Each row has a class, written as a number after it.
[ 382  437 -117  450 -182 -120  213  -36   72 -404   19 -244  523  170
  290  -97 -303   47  -53  199  117   53   -9 -299 -176   81 -326  -17
 -310  524  108 -362  142]	4
[-110  188  -58  432  -78 -322 -506 -460 -166  -40 -169 -229  139  168
  162 -115  -63  213 -118  212  163   49  -61  124  171  141  131  102
 -273  332  131  806  -14]	2
[ 492  454   27  470 -317   31  162  137 -120 -359  185 -143  577   94
  190  -84 -199   73   57  176  186   72  136  -49  -46  128 -514  -38
 -514  446  173 -336  113]	7
[ 496  378  -86  366 -289  -26  196  -54  -91 -429  126 -223  522  180
  239  -93 -374    8  -45  101  218   41  201 -245 -156   80 -414 -132
 -363  529  250 -403  162]	0
[ 493  544   10  353 -350   61  122  124  -62 -297  149 -112  562   77
  209  -94 -161   69   24   75  197   63   91 -122 -111   65 -432  -97
 -471  411  156 -414  132]	8
[-189  170 -133  407  -89 -309 -520 -481  -39  -16 -172 -200   33  197
  118 -133 -126  260 -140  212  164   62 -102   44  116  121  181  109
 -226  362  162  744  -88]	1
[-141  175  -13  494  -57 -360 -486 -429 -166 -126 -183  -72  177   90
  191 -210  -41  235   96  216  210  104  -55  245  167  178  145  138
 -330  218  255  899   -6]	0
[-100  127  -62  203 -102 -345 -303 -596   -1 -292  -54 -256  230  181
  174 -102 -236  207 -220   85  107   90 -101  129   91   75  173  -22
 -161  262  331  683  -54]	3
[ 606  269  296   44   56  -68 -179  146  206 -419   10  -60  792  -97
   41 -188   89  271 -265  -60 -434   85  109   96  -89  -10 -343  171
 -307   73  480 -438   43]	7
[-168  231    3  319  -92 -268 -353 -525   63 -186 -131  -80  154  148
  190 -193  -76  254 -152  144   74   62 -178  174  118   99  183   96
 -276  174  188  733  -96]	8
[ 484  357  258  -45   25    6  -78  -85  314 -562    9  -41  796  -31
  -75 -328   57  380 -111 -209 -221   68  132   -4  -25  -60  -48  111
 -244   99  484 -421   15]	6
[ 468  441  -53  483 -338  -21  138   87 -118 -313  166 -179  539  106
  230 -150 -212   73   12  138  134   86  154  -66  -70   75 -378 -108
 -424  460  128 -356  157]	5
[ 382  466  -71  434 -298  -48  178   10    9 -440   62 -250  590  111
  225  -99 -218   53    7  181  112   92   62 -185 -120  102 -328  -40
 -337  503  120 -355  117]	2
[ 485  481    0  422 -264   -6  162  121 -163 -318  165 -178  607   41
  246 -115 -223   59   60  158  140   55  178  -86 -106  126 -470 -108
 -504  448  222 -320  200]	4
[ 451  491   -3  486 -285  -65  187   23  -82 -389  139 -197  537   74
  249 -104 -225   33   43  173  154   76  145  -92  -91  128 -424  -97
 -428  448  187 -338  201]	2
[ 466  545  -15  549 -322  -71  196  113   38 -368  -22 -126  672   34
  206 -133  -57   78  -91  228   77   83    1   -6  -76  173 -394  -27
 -443  466  -51 -324  122]	7
[ 418  482  -25  548 -336  -36  183   80   62 -302    4 -123  550  138
  300 -147 -103   33   -2  247   94   82  -31 -144 -142  143 -314   -9
 -397  422  -17 -379   71]	8
[ 428  512    0  516 -321  -98  142   51   64 -366   -7 -187  563   55
  213  -86  -60   61  -30  253   47  125    6  -53  -87  189 -363  -21
 -447  484   -7 -315   51]	7
[ 326  478   -7  437 -296  -39  161   42   70 -340    3 -146  511   77
  207  -96 -150   58  -26  212   60   56  -21 -169 -137  117 -349    6
 -380  402   49 -374  136]	0
[ 475  365  256   16   25    0 -102  -27  266 -420  -14   16  706   -4
  -19 -390  110  341   10 -203 -217   82   30  165  -34  -57  -81  129
 -259   22  398 -376   67]	8
[ 478  315  232  -76   59  -44 -121  -81  252 -391   14  -28  671    6
   -8 -305   32  320  -65 -223 -216   69   82   57  -83  -71  -90  103
 -255   61  535 -413   84]	8
[ 534  282  196   13   14   15 -141   95  361 -476   40 -108  696   14
   21  -70  -65  261 -302 -115 -448   23   64 -176 -108  -90 -260  178
 -173   96  488 -597   77]	0
[ 618  302  221    3   45  -25 -122   91  232 -500  112 -122  740  -13
  -21 -134 -135  289 -325 -163 -409   43  124  -78 -124 -154 -287  168
 -173  132  483 -591   94]	5
[ 616  332  183   31   64   13 -103   80  291 -514   39  -74  776  -15
   21 -152  -79  315 -129 -146 -345   33   56 -160 -125  -42 -217  181
 -173   82  526 -542  117]	4
[-110  141   41  249  -25 -364 -357 -551  -88 -251  -82 -193  194  124
  221 -212 -118  211 -194  155   45   77  -86  265  115  126  129    0
 -308  189  322  804   -1]	6
[ 454  526   13  452 -365  -57  141   78  -72 -329  109 -107  571   46
  249 -164 -123   52  147  124  194  111  106   11 -126  134 -400 -126
 -480  393  150 -324  152]	8
[ 545  369   98   91   57  -33   16  -73  345 -513  -26  -46  643   89
  -10 -364  -28  311  -26 -202 -208   57   50   30  -88  -70  -15  118
 -225   49  442 -408  188]	6
[ 525  564   88  482 -279  -26  163  107 -154 -363  114 -105  665  -65
  232 -165 -163   78   23  168  130   62  170   26  -84  195 -465 -109
 -511  411  145 -272  198]	4
[-129  155 -102  380 -104 -240 -550 -465 -116   25 -156 -173   25  278
  138 -161  -97  292  -66  136  233   67  -75   23  150  126  167  137
 -204  358  200  769  -97]	8
[ 379  452   27  507 -350  -10   67  139 -129 -242  122 -149  506   47
  214 -103 -150   44   42  175   91   48  124    1  -52  229 -450  -93
 -473  434  143 -278  215]	0
[-144  149  -35  147  -30 -330 -368 -562   -3 -294  -26 -239   96  187
  195 -212 -204  282 -192   56   97   62 -115  112   61   39  191   -8
 -250  185  412  762  -47]	6
[ -57  156 -142  410 -119 -304 -520 -447 -215  -25 -171 -226  154  218
  147 -166  -23  249   89  177  215  114  -69  222  210  201  149   47
 -214  318  167  857   84]	2
[ 618  372  168   10   49   61   -1  -41  242 -584    9   57  806   24
  -27 -337  -55  325  -93 -264 -227   16  120   28  -66  -37 -132   46
 -204   45  512 -457  227]	0
[-158  240   -9  204  -87 -288 -370 -561    1 -296  -68 -208  210   80
  189 -123 -112  242 -264  148  -30   93  -99  151  118  106  142  -38
 -249  236  244  743  -50]	2
[ 438  441  143  496 -262 -132  140  146 -284 -287  123 -184  655  -60
  270  -99  -84   37  136  250  118  107  204   87  -39  150 -528  -99
 -501  395  201 -262  217]	4
[-148  288   16  296  -65 -376 -361 -576   41 -360  -92 -116  168   61
  178 -110 -177  250 -137  172  115  125 -142  161   69   74  142  -10
 -290  193  268  723  -70]	1
[ 283  472    8  352 -210  -86  357   83 -133 -415    4 -157  496   21
  153  -33 -185   59  112  276  123   47   95 -240 -192   62 -344  -65
 -195  414   35 -274  114]	4
[ 571  347  239   19    3   73 -191  121  321 -469   42  -16  705   11
    8 -198    8  304 -201 -168 -409   60   35  -92 -126  -87 -240  194
 -175   54  440 -533   -3]	8
[-195  209  -26  474 -111 -319 -511 -494 -160  -53 -184 -105   73  188
  231 -219  -40  242   79  202  227  136 -161  309  184  151  139  103
 -274  211  109  867   28]	8
[ 633  358  180   86   46  -30  -74  154  343 -466   64  -48  718    7
   44 -165  -14  279 -281 -132 -384   36   11 -109 -114  -72 -263  146
 -215   46  458 -562  170]	6
[ -50  130 -111  452  -45 -348 -478 -541 -144  -65 -207 -146  204  220
  164 -192 -167  187    4  214  296   44  -54   65  121  139  148  184
 -186  348  221  792  -33]	3
[ 562  311  191   40   47   18 -148   67  379 -441   -6  -14  655    2
   44 -159  -27  260 -273 -129 -404   25   14  -98 -119  -54 -214  161
 -210   18  391 -533  122]	0
[ 458  436  -33  434 -335  -75  188   33   23 -435   49 -217  724  117
  228 -101 -270   49 -141  196  142   44   80 -193 -159   95 -434  -35
 -286  522  104 -389   76]	3
[ 546  414  244   35   63  -70  -95  -34  259 -427  -68  -22  734  -39
  -41 -365  165  366 -107 -164 -298   81   42  235  -16  -22 -154   98
 -299   55  383 -347  159]	7
[ 390  497   63  534 -314 -108  144   89  -92 -366  149 -127  526    2
  274 -164 -128   30   94  182  166   81  111   28  -67  127 -435  -81
 -539  353  208 -225  159]	6
[ 537  439  -58  398 -307   26  179   33  -51 -450  195 -220  520  168
  180  -89 -324   97  -32  104  163   44  163 -226 -123  112 -427  -79
 -378  522  270 -405   84]	7
[ 715  311  150   -3   34   17  -85   94  310 -541   80  -64  837   68
  -33 -163 -139  285 -206 -201 -329   34   75 -139 -152  -76 -267  138
  -84  101  508 -608  138]	3
[-129   91   21  211  -23 -306 -360 -580  -75 -253  -88 -161  179  138
  216 -162 -154  217 -250  180   46   72  -65  231  114  139   61   35
 -333  231  336  824 -110]	7
[ 625  351  253   49   72 -104 -109    9  101 -502   42  -21  819  -56
  -40 -335   35  330  -88 -214 -268   97  164  207  -19 -113 -192   78
 -243   82  472 -352  159]	5
[ 472  523  -16  347 -266  -25  294    5  -71 -519  177 -250  645  107
  207  -47 -340  106  -41   70  214   49  179 -267 -119   33 -425 -143
 -398  546  294 -425  140]	4
[ 491  306  312  -26   15 -138 -154  -50  329 -398  -23  -76  691 -105
  -70 -334  240  339  -47 -182 -276  100   38  117  -16  -35  -84  154
 -293   15  490 -348  -27]	6
[ 477  360  266  -55   41  -51  -88  -46  296 -425   16  -62  747  -25
  -82 -345   49  345 -114 -235 -254   38  108   61 -106  -63 -144   98
 -253   83  509 -439   51]	3
[ 444  446  -47  460 -354  -37  136   76  -73 -400  171 -233  518  111
  163  -21 -260   99   -6  115  207   95  175  -93  -60  125 -429 -106
 -422  525  170 -336  105]	7
[ 649  294  127  -32   22   60 -154   54  390 -469   86  -81  674   59
  -49  -43 -156  291 -288 -134 -380   12   27 -273 -151  -82 -201  164
 -121   98  516 -655   64]	1
[ 540  334  254   39   69 -123 -146   13  219 -378  -35   13  764  -93
  -29 -315  168  338  -82 -132 -241   84   90  181  -41  -24 -211  127
 -365   46  454 -308   83]	7
[ 493  430  -75  429 -335    6  169   58  -92 -356  186 -278  489  148
  216  -76 -252   14   39   98  140   61  121 -195 -100   91 -413 -103
 -359  483  197 -447  170]	2
[-137  208  -46  210  -81 -248 -324 -656   18 -378 -105 -110  276  134
  146 -103 -221  221 -199  154   32   82 -138  156   92   84  227  -23
 -251  183  248  699  -29]	1
[ -61  100 -183  404  -79 -224 -465 -410 -184  -62 -148 -253   97  323
  167 -169 -124  247   24  117  185   54  -67  137  183  166  152   72
 -164  319  236  805   75]	2
[ 505  487  -15  445 -310  -38  195  -19  -13 -499  171 -177  530  109
  209 -131 -253   68    0  103  171   76  140 -209  -98   70 -355  -91
 -392  439  253 -347   82]	6
[ 437  496  -33  377 -264 -104  182    5  136 -386   47 -213  606   89
  200 -109 -188   86 -236  158   77   39    5 -280 -167   78 -319  -53
 -356  488   55 -476  117]	6
[-138  222 -114  178  -54 -240 -294 -644  129 -337  -87 -172   91  206
  177  -65 -362  224 -425   93   51  -15 -159 -129  -13   26  186   32
 -200  253  253  608  -47]	0
[ 569  510  -69  478 -331  -50  170   72  -36 -311  167 -197  446  142
  244 -181 -219   59  -18  109  165   30   95 -113 -156  108 -366 -157
 -469  378  139 -362  230]	6
[ 493  454  -66  354 -256   10  295   19  -81 -474  229 -267  588  178
  237  -19 -418   81  -36   94  241   25  166 -359 -145   15 -417 -124
 -399  541  298 -478  145]	4
[ 351  396  -30  370 -277 -120  138  -16  131 -412   34 -252  497  133
  228  -56 -281   57 -131  174   71   38   36 -266 -209   71 -364  -10
 -346  465  150 -415   70]	0
[ 373  443   14  442 -312 -102  100   42   -5 -347   54 -204  693   56
  221 -131 -181   25  -82  229   59   64   66 -119 -154   96 -419  -18
 -360  484   66 -374   76]	3
[ 565  434  -25  453 -380  -28  114   95 -120 -321  191 -245  539  139
  189   -8 -264   69  -12  151  189   44  199 -160 -109  127 -433 -177
 -426  483  249 -433  150]	1
[ -57  201  -53  479  -52 -333 -482 -448 -107  -64 -193 -117  154  178
  152 -229   -5  286  -18  199  220   79  -64  193  228  202  171  113
 -260  289  174  874   20]	6
[ 415  441 -125  497 -297 -138  213   16   74 -365   38 -198  650  174
  229  -62 -265  -12  -88  170  165   57    9 -218 -177   75 -384  -81
 -311  526  -26 -467  178]	3
[ 466  528   49  409 -279  -39  270  108 -163 -408  155 -131  548   -5
  201  -83 -184   99  132  172  192   64  132 -130 -104  115 -427 -123
 -383  373  215 -274  156]	4
